[125 148 110  95 153] : kel
[ 84 151 110 156 193] : zif
[138 107  83 151  90] : tuf
[152 125 148 111 118] : samem
at: [125 148 110] | kel, 0
at: [ 83 151] | tuf, 2
at: [125 148 111] | samem, 1
at: [148 111] | samem, 2
at: [110  95] | kel, 2
at: [107  83] | tuf, 1
at: [ 84 151] | zif, 0

[115 100 156 103 123  70 129 173 116 105] : Kom
[129 174 156 102 123  70 117 112 124 106] : migi
[133 146  81 103 119 145 117 124 112 197] : kel
at: [117 124 112] | kel, 6
at: [146  81 103 119 145 117 124 112 197] | kel, 1
at: [129 173] | Kom, 6
at: [156 102 123  70 117 112 124] | migi, 2

[102 143 162 117 160 148  98  60] -> zif
[117 132 126 139 122 150 129 154] -> Kom
[117 133 125 140 121 149 157 154] -> migi
[ 83 143 103 145 155 127 157 154] -> bazut
[131 143 103 145 155 127 157 154] -> samem
[119 137 116 144 133 146 141 161] -> gozi
[136 143 102 143 162 118 160 148] -> kide
[123 125 135 126 117 135 119 127] -> bam
[121 124 135 127 116 138 118 130] -> rifud
at: [118 160] | kide, 5
q: [ 83 143 103 145 155 127 157 154] | bazut
q: [136 143 102 143 162 118 160 148] | kide
at: [102 143 162 118 160 148] | kide, 2
at: [143 162 118] | kide, 3

[153 140 140 154  82  92 156 122 164 105 152 125 164 126 152 181 110 114
 121 130 128 120 108 166  84 165 112 135 145 130 132 127 166 127]  kide
[157 138 140 153  86  86 157 115 162 111 150 126 168 124 144 179 111 114
 122 128 130 118 108 165  89 174 104 133 143 132 129 126 162 128]  zif
[156 125 134 117 121 103 158  93 133 112 126 136 165 101  80 144 131 126
 112 129  77 113 127  84 127 166 145 112 132 135 165 166 130 108]  vigun
at: [144 179 111 114] | zif, 14
at: [130 128] | kide, 19
at: [108 166  84 165 112 135 145 130 132 127 166 127] | kide, 22
at: [166 145 112 132] | vigun, 25
at: [112 132] | vigun, 27

[133 133 130 134 134 148 117 130 134 125 132  97 147 139] -> migi
[122 121 125 120 121 107 142 124 123 129 123 159 104 111] -> bazut
[135 115 134 131 137 129 129 127 148 108 117 104 109 103] -> tuf
[131 143 128 135 131 154 112 133 124 137 139 102 165 159] -> vigun
[135 115 134 131 137 129 129 127 148 101 117 104 109 103] -> bam
[150 127 144 147 156 127 109 151 130 121 116 110 151 164] -> kel
[126 102 131 118 126  88 153 122 138 110 108 165  67  76] -> zif
[ 96 135 103 101  87 142 149  95 124 141 151 141 109  86] -> gozi
[140 134 135 140 142 138 112 141 127 129 128 110 155 159] -> samem
[ 96 117 106  96  88 111 166  93 129 129 135 170  67  54] -> kide
at: [137 129 129 127 148 101 117 104] | bam, 4
q: [135 115 134 131 137 129 129 127 148 108 117 104 109 103] | tuf

[120 125 101 120] -> bazut
[ 75 130 149 169] -> gozi
[151 123  97  95] -> rifud
[119 127  89 118] -> samem
[170 123 120 101] -> tuf
[119 123 104 119] -> kide
[155 123  97  95] -> zif
[ 61 124 161 175] -> bam
[170 123 211 128] -> kel
at: [120 125 101] | bazut, 0
at: [125 101 120] | bazut, 1
q: [170 123 211 128] | kel
at: [123 104 119] | kide, 1

[125 127 124 130 128 128 128 128] -> kide
[115 130 112 109 129 139 110 141] -> kel
[ 83 120  73  49 123 158  87 107] -> migi
[115 120  73  49 123 158  87 107] -> bam
[146 135 133 152 134 119 141 146] -> samem
[122 147 123 139 125 125 114 122] -> rifud
[139 134 109 134 130 127 146 127] -> tuf
[151 144 177 127 120 138 159 104] -> vigun
[123 114 139 147 125 125 122 122] -> Kom
at: [129 139] | kel, 4
at: [133 152] | samem, 2
at: [123 114 139 147 125 125 122] | Kom, 0
at: [135 133 152 134 119] | samem, 1
at: [141 146] | samem, 6
at: [133 152 134 119 141] | samem, 2

